Here is a tiny trained network, its code and every weight. The questions are about switching its units off for an input and a class, where a switched-off unit gives its printed mean instead of its output.

import numpy as np


def w(rows, s, z=0):
    codes = np.array(rows[::2]) - 128.0
    scale = np.full(codes.shape[1], s)
    scale[-1] = z or s
    return codes * scale


def f(y):
    return np.maximum(y, 0)


def log_softmax(a):
    a = a - a.max(-1, keepdims=True)
    return a - np.log(np.exp(a).sum(-1, keepdims=True))


def net(x, mask):
    res = np.array(x, float).reshape(1, 8) / 4 @ E
    y = f(res @ A[0][:, :-1].T + A[0][:, -1])
    res = res + np.where(mask, y, B[0][:, -1]) @ B[0][:, :-1]
    return log_softmax(res[-1] @ U[:, :-1].T + U[:, -1])


A, B = {}, {}
E = w([
[199,149,83,152,103,70,54,170,190,231,126,132],'x0',
[74,92,148,54,115,67,130,62,137,192,70,96],'x1',
[140,188,46,108,89,54,223,108,30,156,150,201],'x2',
[130,131,129,125,127,128,130,121,134,127,133,129],'x3',
[53,136,65,199,55,73,129,107,205,38,89,126],'x4',
[175,140,66,83,162,187,83,42,151,102,64,205],'x5',
[129,132,131,130,125,128,122,127,125,129,130,126],'x6',
[132,2,118,137,29,185,124,88,129,161,203,170],'x7',
],0.0073)
A[0] = w([
[148,181,52,104,111,54,209,126,38,165,162,191,35],'neuron 0',
[146,151,86,125,107,77,171,113,69,146,148,173,7],'neuron 1',
[69,135,192,198,86,68,167,239,112,139,197,41,73],'neuron 2',
[122,76,194,146,182,179,46,145,191,114,113,58,70],'neuron 3',
[103,142,95,131,96,107,127,127,157,88,112,133,64],'neuron 4',
[180,140,97,150,116,107,77,142,164,199,114,120,32],'neuron 5',
[64,123,72,192,31,72,121,98,190,40,92,145,44],'neuron 6',
[101,233,135,115,230,67,142,145,146,96,43,78,13],'neuron 7',
[111,48,117,124,33,175,129,95,139,162,159,159,36],'neuron 8',
[120,113,139,75,139,88,139,79,149,155,90,101,54],'neuron 9',
[158,141,114,150,122,106,82,152,177,197,122,138,20],'neuron 10',
[164,153,111,153,131,154,126,144,119,84,167,117,237],'neuron 11',
[174,164,52,102,171,197,61,39,162,80,56,218,52],'neuron 12',
[147,93,169,126,163,177,71,149,193,135,139,83,36],'neuron 13',
[169,116,176,106,161,153,122,140,82,176,133,131,80],'neuron 14',
[130,188,143,143,180,98,119,128,124,115,105,109,2],'neuron 15',
[121,112,176,131,143,134,76,131,163,118,117,107,31],'neuron 16',
[197,111,191,55,181,180,129,133,43,195,161,155,45],'neuron 17',
[121,96,158,130,161,149,77,137,176,122,121,84,11],'neuron 18',
[167,114,170,78,152,147,119,141,75,173,153,153,46],'neuron 19',
[195,182,79,225,127,180,132,197,114,51,175,179,48],'neuron 20',
[146,144,126,160,118,152,147,155,126,101,136,136,93],'neuron 21',
[122,2,121,143,45,159,118,82,139,148,196,166,65],'neuron 22',
[56,93,135,41,94,39,139,28,142,199,40,72,136],'neuron 23',
[211,151,102,145,106,68,79,167,166,228,117,130,90],'neuron 24',
[108,108,161,125,142,168,181,102,84,64,121,134,42],'neuron 25',
[137,91,132,141,68,166,148,115,135,144,145,153,34],'neuron 26',
[50,112,194,94,166,194,222,77,52,38,119,119,52],'neuron 27',
],0.0077,0.0088)
B[0] = w([
[53,158,181,177,23,176,166,74,150,28,34,163,226],'neuron 0',
[71,149,185,148,47,163,167,81,152,58,71,148,163],'neuron 1',
[237,20,140,11,126,82,175,29,98,208,88,121,250],'neuron 2',
[84,169,157,166,36,149,196,82,117,70,61,169,222],'neuron 3',
[119,152,112,137,168,170,157,112,150,140,123,95,151],'neuron 4',
[128,106,60,89,98,96,102,159,172,52,191,104,157],'neuron 5',
[102,165,53,189,237,203,211,110,234,202,118,12,219],'neuron 6',
[255,229,100,96,128,142,96,249,6,125,105,122,211],'neuron 7',
[198,230,124,125,151,119,106,200,35,88,91,126,192],'neuron 8',
[127,115,163,98,132,167,128,199,126,148,191,139,149],'neuron 9',
[140,123,63,103,107,102,119,159,158,56,196,111,148],'neuron 10',
[72,101,185,191,166,105,58,110,105,177,128,187,254],'neuron 11',
[208,9,188,18,83,54,205,73,90,209,122,96,219],'neuron 12',
[47,156,135,144,55,140,193,96,136,74,100,178,177],'neuron 13',
[110,141,84,156,171,143,152,128,170,137,127,83,171],'neuron 14',
[176,196,116,126,116,154,113,175,61,106,92,134,142],'neuron 15',
[107,160,134,132,84,151,161,111,116,96,90,146,148],'neuron 16',
[104,162,62,184,182,163,196,124,218,171,114,27,209],'neuron 17',
[89,167,143,148,69,147,185,105,115,77,83,157,153],'neuron 18',
[130,146,90,144,174,168,172,132,181,145,108,73,165],'neuron 19',
[50,78,236,77,147,203,126,217,133,187,206,175,209],'neuron 20',
[96,113,152,92,147,137,113,173,134,150,157,130,149],'neuron 21',
[219,254,113,111,161,111,82,207,12,123,58,125,230],'neuron 22',
[57,78,232,156,169,187,86,197,126,164,219,210,249],'neuron 23',
[106,95,62,118,108,81,71,99,178,35,207,129,210],'neuron 24',
[143,106,67,100,106,62,87,149,173,95,190,110,162],'neuron 25',
[170,180,127,100,118,121,125,176,91,115,109,116,148],'neuron 26',
[158,100,8,127,80,33,32,119,211,49,217,130,224],'neuron 27',
],0.0067,0.0085)
U = w([
[64,161,161,153,4,153,189,74,131,54,45,166,102],'0',
[221,228,102,103,167,124,85,218,28,115,86,118,115],'1',
[105,143,55,166,248,178,213,110,218,184,122,25,102],'2',
[129,79,41,105,87,47,34,120,191,50,226,129,111],'3',
[209,2,167,33,108,76,201,53,100,211,98,115,102],'4',
[95,114,150,164,175,107,75,94,110,154,110,158,253],'5',
[51,83,222,113,174,177,93,203,132,168,197,196,112],'6',
],0.0073,0.02)

Each question gives the input, the list of numbers given to net, and the class t.
The units are the neurons (one row each of A and B). Each row of codes is followed by its name. A weight is (code - 128) times the scale printed after its matrix; where a second scale follows, it is the last column's (A, B and U).
mask holds one flag per neuron, in row order. A switched-off neuron (its flag False) gives its mean, the last column of its row in B, instead of its output. The means were averaged over made-up inputs and are rounded, as every weight is.
A unit's drop is (log p(t) with every unit on - log p(t) with that unit switched off) / (log p(t) with every unit on - log p(t) with every unit switched off).
The circuit of an input: a set's keep is (log p(t) with only the set's units on - log p(t) with every unit switched off) / (log p(t) with every unit on - log p(t) with every unit switched off). Starting from the 12 units with the biggest drops (on a tie, the unit counted first), units are removed one at a time, each time the one whose removal leaves the highest keep (on an exact tie, the one counted first), for as long as the keep stays at least 0.8.
units of the circuit, in order: the units of the circuit, biggest drop first
unit that matters most: the unit with the biggest drop
k most important neurons: the k neurons with the biggest drops, biggest first
drop when u is switched off: that unit's drop, to one decimal
input [2,-4,6,4,-1,4,4,5], class 0: 2 most important neurons -> neuron 0; neuron 1
input [6,-1,-3,0,5,-2,1,8], class 1: unit that matters most -> neuron 22
input [-8,8,-4,6,6,0,-6,-7], class 3: 2 most important neurons -> neuron 27; neuron 22
input [-4,8,-2,2,-7,4,6,4], class 6: 2 most important neurons -> neuron 23; neuron 6
input [-8,1,-6,-5,-7,-3,2,1], class 3: 2 most important neurons -> neuron 27; neuron 6
input [5,-7,6,2,-1,0,-5,5], class 6: 2 most important neurons -> neuron 20; neuron 3
input [-7,1,4,6,4,0,-6,6], class 3: 3 most important neurons -> neuron 27; neuron 7; neuron 25
input [4,7,-1,-1,6,-4,6,-5], class 6: 2 most important neurons -> neuron 23; neuron 17
input [6,5,1,6,-7,-7,-3,-2], class 2: 2 most important neurons -> neuron 17; neuron 12
input [3,-5,-5,2,-2,-4,3,2], class 0: 3 most important neurons -> neuron 3; neuron 13; neuron 23
input [6,-6,-1,-4,-2,-6,-4,8], class 1: 2 most important neurons -> neuron 22; neuron 8
input [8,5,4,4,-8,-7,7,8], class 1: 4 most important neurons -> neuron 22; neuron 8; neuron 6; neuron 27
input [7,5,7,-5,-6,-8,1,-6], class 4: 3 most important neurons -> neuron 2; neuron 3; neuron 27
input [-4,4,0,-4,2,3,4,-1], class 3: 2 most important neurons -> neuron 27; neuron 20
input [-7,7,-8,-2,2,2,7,0], class 0: unit that matters most -> neuron 3
input [-8,-5,7,0,-8,7,8,8], class 1: 3 most important neurons -> neuron 22; neuron 8; neuron 6
input [2,7,6,-5,3,-1,4,1], class 6: 2 most important neurons -> neuron 23; neuron 3
input [0,2,-1,4,4,-2,2,-2], class 2: units of the circuit, in order -> neuron 6; neuron 0
input [5,-6,-3,-2,0,0,3,-1], class 6: drop when neuron 20 is switched off -> 0.8
input [2,6,6,4,8,7,5,-8], class 1: drop when neuron 6 is switched off -> -0.1
input [-8,7,8,0,-4,-8,-3,-7], class 0: drop when neuron 22 is switched off -> 0.2
input [8,-7,2,-5,0,-6,3,-2], class 3: units of the circuit, in order -> neuron 24
input [4,-8,8,7,-6,-4,0,-4], class 0: drop when neuron 0 is switched off -> 0.9
